Here is a tiny trained network, its code and every weight. The questions are about switching its units off for an input and a target symbol, where a switched-off unit gives its printed mean instead of its output.

import numpy as np


def w(rows, s, z=0):
    codes = np.array(rows[::2]) - 128.0
    scale = np.full(codes.shape[1], s)
    scale[-1] = z or s
    return codes * scale


def norm(h):
    return h / np.sqrt((h * h).mean(-1, keepdims=True) + 1e-5)


def f(y):
    return y / 2 * (1 + np.tanh(0.7978845608 * (y + 0.044715 * y**3)))


def softmax(a):
    e = np.exp(a - a.max(-1, keepdims=True))
    return e / e.sum(-1, keepdims=True)


def log_softmax(a):
    a = a - a.max(-1, keepdims=True)
    return a - np.log(np.exp(a).sum(-1, keepdims=True))


def net(x, mask):
    ids = ['βεζημξστφ'.index(c) for c in x.split()]
    T = len(ids)
    res = E[ids] + P[:T]
    u = 0
    for l in range(2):
        r = norm(res)
        for j in range(2):
            rows = slice(3 * j, 3 * j + 3)
            q, k, v = (r @ M[l][rows].T for M in (Q, K, V))
            z = softmax(np.where(np.tri(T) > 0, q @ k.T / 3**0.5, -1e9)) @ v
            o = O[l][rows]
            res = res + np.where(mask[u + j], z, o[:, -1]) @ o[:, :-1]
        u += 2
        y = f(norm(res) @ A[l][:, :-1].T + A[l][:, -1])
        res = res + np.where(mask[u : u + 8], y, B[l][:, -1]) @ B[l][:, :-1]
        u += 8
    return log_softmax(norm(res)[-1] @ U[:, :-1].T + U[:, -1])


Q, K, V, O, A, B = {}, {}, {}, {}, {}, {}
E = w([
[106,103,121,112,136],'β',
[166,134,126,108,111],'ε',
[144,80,94,154,135],'ζ',
[188,147,130,179,135],'η',
[145,155,131,97,164],'μ',
[110,98,132,113,138],'ξ',
[114,76,132,114,142],'σ',
[88,179,3,110,254],'τ',
[107,82,118,92,125],'φ',
],0.024)
P = w([
[127,70,135,215,254],'0',
[125,101,99,136,158],'1',
[124,103,104,121,143],'2',
[128,109,111,111,131],'3',
[133,120,115,107,124],'4',
[137,125,119,109,118],'5',
[139,133,120,103,108],'6',
[139,139,122,105,104],'7',
[143,147,121,100,99],'8',
[148,150,119,98,96],'9',
[147,158,119,97,87],'10',
],0.0095)
Q[0] = w([
[121,84,110,52,145],'L0H0',
[132,139,171,11,116],'L0H0',
[168,118,121,170,61],'L0H0',
[86,132,170,152,89],'L0H1',
[150,127,163,166,101],'L0H1',
[120,160,67,218,123],'L0H1',
],0.012)
K[0] = w([
[89,23,2,65,187],'L0H0',
[104,147,133,14,126],'L0H0',
[250,151,4,171,18],'L0H0',
[122,136,122,84,205],'L0H1',
[135,118,94,64,203],'L0H1',
[182,14,86,153,242],'L0H1',
],0.0074)
V[0] = w([
[107,18,36,82,255],'L0H0',
[177,37,45,176,20],'L0H0',
[137,109,108,127,72],'L0H0',
[18,160,162,131,160],'L0H1',
[146,41,161,233,151],'L0H1',
[152,80,167,7,110],'L0H1',
],0.0047)
O[0] = w([
[23,249,151,164,36,255],'L0H0',
[148,159,188,150,169,157],'L0H0',
[117,106,157,123,185,128],'L0H0',
[80,2,182,126,180,90],'L0H1',
[165,109,172,49,61,153],'L0H1',
[86,74,57,171,131,155],'L0H1',
],0.0047,0.0079)
A[0] = w([
[72,138,124,138,105,123],'L0N0',
[151,216,153,155,123,3],'L0N1',
[145,32,95,103,211,170],'L0N2',
[192,149,112,112,65,98],'L0N3',
[145,130,102,87,68,26],'L0N4',
[150,230,129,189,152,156],'L0N5',
[93,58,121,60,157,111],'L0N6',
[108,157,255,102,107,143],'L0N7',
],0.0084,0.0041)
B[0] = w([
[213,140,158,136,174,250],'L0N0',
[62,71,147,215,136,136],'L0N1',
[142,134,78,82,72,133],'L0N2',
[96,145,255,218,104,207],'L0N3',
[99,74,166,163,159,138],'L0N4',
[131,47,112,94,108,254],'L0N5',
[123,210,125,144,126,158],'L0N6',
[151,122,88,48,108,187],'L0N7',
],0.0075,0.0031)
Q[1] = w([
[173,120,96,156,170],'L1H0',
[55,99,98,80,103],'L1H0',
[104,173,145,81,90],'L1H0',
[24,159,114,6,115],'L1H1',
[181,123,26,159,120],'L1H1',
[165,87,78,158,239],'L1H1',
],0.017)
K[1] = w([
[179,158,195,125,58],'L1H0',
[99,6,136,146,230],'L1H0',
[40,87,88,81,152],'L1H0',
[39,40,115,155,248],'L1H1',
[210,149,76,154,107],'L1H1',
[160,209,40,89,96],'L1H1',
],0.012)
V[1] = w([
[119,132,233,144,172],'L1H0',
[128,225,83,158,73],'L1H0',
[134,23,168,72,202],'L1H0',
[139,220,144,195,179],'L1H1',
[2,144,111,125,3],'L1H1',
[126,78,10,191,93],'L1H1',
],0.0092)
O[1] = w([
[93,146,164,141,103,63],'L1H0',
[137,86,148,67,105,200],'L1H0',
[118,173,114,167,156,71],'L1H0',
[180,161,253,128,110,133],'L1H1',
[84,111,124,185,114,251],'L1H1',
[165,154,93,166,66,183],'L1H1',
],0.014,0.0018)
A[1] = w([
[134,145,130,140,82,85],'L1N0',
[103,172,248,142,80,91],'L1N1',
[149,77,82,29,171,170],'L1N2',
[89,183,155,143,61,210],'L1N3',
[154,81,45,189,80,75],'L1N4',
[249,118,165,118,144,178],'L1N5',
[75,174,197,175,156,105],'L1N6',
[98,85,77,179,133,254],'L1N7',
],0.012,0.0044)
B[1] = w([
[139,136,113,146,170,134],'L1N0',
[161,156,119,207,130,250],'L1N1',
[79,253,171,200,65,204],'L1N2',
[172,54,137,115,175,232],'L1N3',
[185,119,153,180,77,187],'L1N4',
[128,13,111,111,189,253],'L1N5',
[176,121,182,170,118,212],'L1N6',
[142,125,177,47,132,242],'L1N7',
],0.012,0.0059)
U = w([
[88,48,138,107,27,163],'β',
[193,166,212,254,154,66],'ε',
[247,129,89,160,20,48],'ζ',
[225,66,85,96,225,110],'η',
[54,92,183,105,193,136],'μ',
[79,146,213,142,10,144],'ξ',
[206,155,215,38,102,96],'σ',
[170,171,103,128,181,254],'τ',
[87,67,55,208,111,138],'φ',
],0.015,0.0058)

Each question gives the input, a string of symbols that net reads in full, and the target symbol t.
The units are the heads (3 rows each of Q, K, V and O) and the neurons (one row each of A and B). Each row of codes is followed by its name. A weight is (code - 128) times the scale printed after its matrix; where a second scale follows, it is the last column's (O, A, B and U).
mask holds one flag per unit, layer by layer, with each layer's heads first. A switched-off unit (its flag False) gives its mean, the last column of its rows in O or B, instead of its output. The means were averaged over made-up inputs and are rounded, as every weight is.
A unit's drop is (log p(t) with every unit on - log p(t) with that unit switched off) / (log p(t) with every unit on - log p(t) with every unit switched off).
The circuit of an input: a set's keep is (log p(t) with only the set's units on - log p(t) with every unit switched off) / (log p(t) with every unit on - log p(t) with every unit switched off). Starting from the 12 units with the biggest drops (on a tie, the unit counted first), units are removed one at a time, each time the one whose removal leaves the highest keep (on an exact tie, the one counted first), for as long as the keep stays at least 0.8.
circuit, biggest first: the units of the circuit, biggest drop first
most important unit: the unit with the biggest drop
top k neurons: the k neurons with the biggest drops, biggest first
k most important neurons of layer l: the k neurons of layer l with the biggest drops, biggest first
heads that matter: for each layer, one digit per head in row order, 1 if its drop is at least 0.15 and else 0, layers parted by /
input η β σ σ, target σ: 2 most important neurons of layer 0 => [L0N7, L0N6]
input η β β τ μ β, target σ: top 4 neurons => [L1N2, L0N1, L1N5, L0N5]
input ζ φ β φ, target ζ: circuit, biggest first => [L1H1]
input τ τ η σ σ, target η: top 2 neurons => [L1N5, L0N5]
input η μ ζ ε β φ σ η σ, target σ: top 3 neurons => [L0N6, L1N2, L0N3]
input φ η σ, target β: top 3 neurons => [L0N2, L0N6, L0N3]
input β τ η μ β η ε μ, target ε: circuit, biggest first => [L0H0, L1H1, L1N1]
input τ τ β ξ σ μ β η, target η: circuit, biggest first => [L0H0, L1N5]
input ε ε η η σ η ξ β, target ξ: heads that matter => 01 / 01
input ξ η ε ζ β β μ, target μ: 4 most important neurons of layer 0 => [L0N2, L0N7, L0N3, L0N5]
input η β η ξ ζ, target ζ: 3 most important neurons of layer 0 => [L0N2, L0N5, L0N1]
input ζ ξ μ β, target ζ: heads that matter => 00 / 01
input η τ β φ, target σ: top 4 neurons => [L0N6, L0N1, L0N5, L1N2]
input ε τ ξ β β ξ β, target ξ: most important unit => L1N2
input σ η σ, target φ: circuit, biggest first => [L1H1, L0N2]
input ε β β ε β β φ ξ, target ξ: top 2 neurons => [L1N2, L0N1]
input τ σ σ β φ ξ, target η: top 2 neurons => [L0N6, L0N3]
input ζ ξ ξ σ β, target ζ: circuit, biggest first => [L1H1, L0N6]
input ξ η η ξ, target μ: 2 most important neurons of layer 0 => [L0N2, L0N7]
input φ ξ μ ξ, target β: 4 most important neurons of layer 1 => [L1N7, L1N2, L1N4, L1N5]
input σ ξ β φ φ, target φ: top neuron => [L0N2]
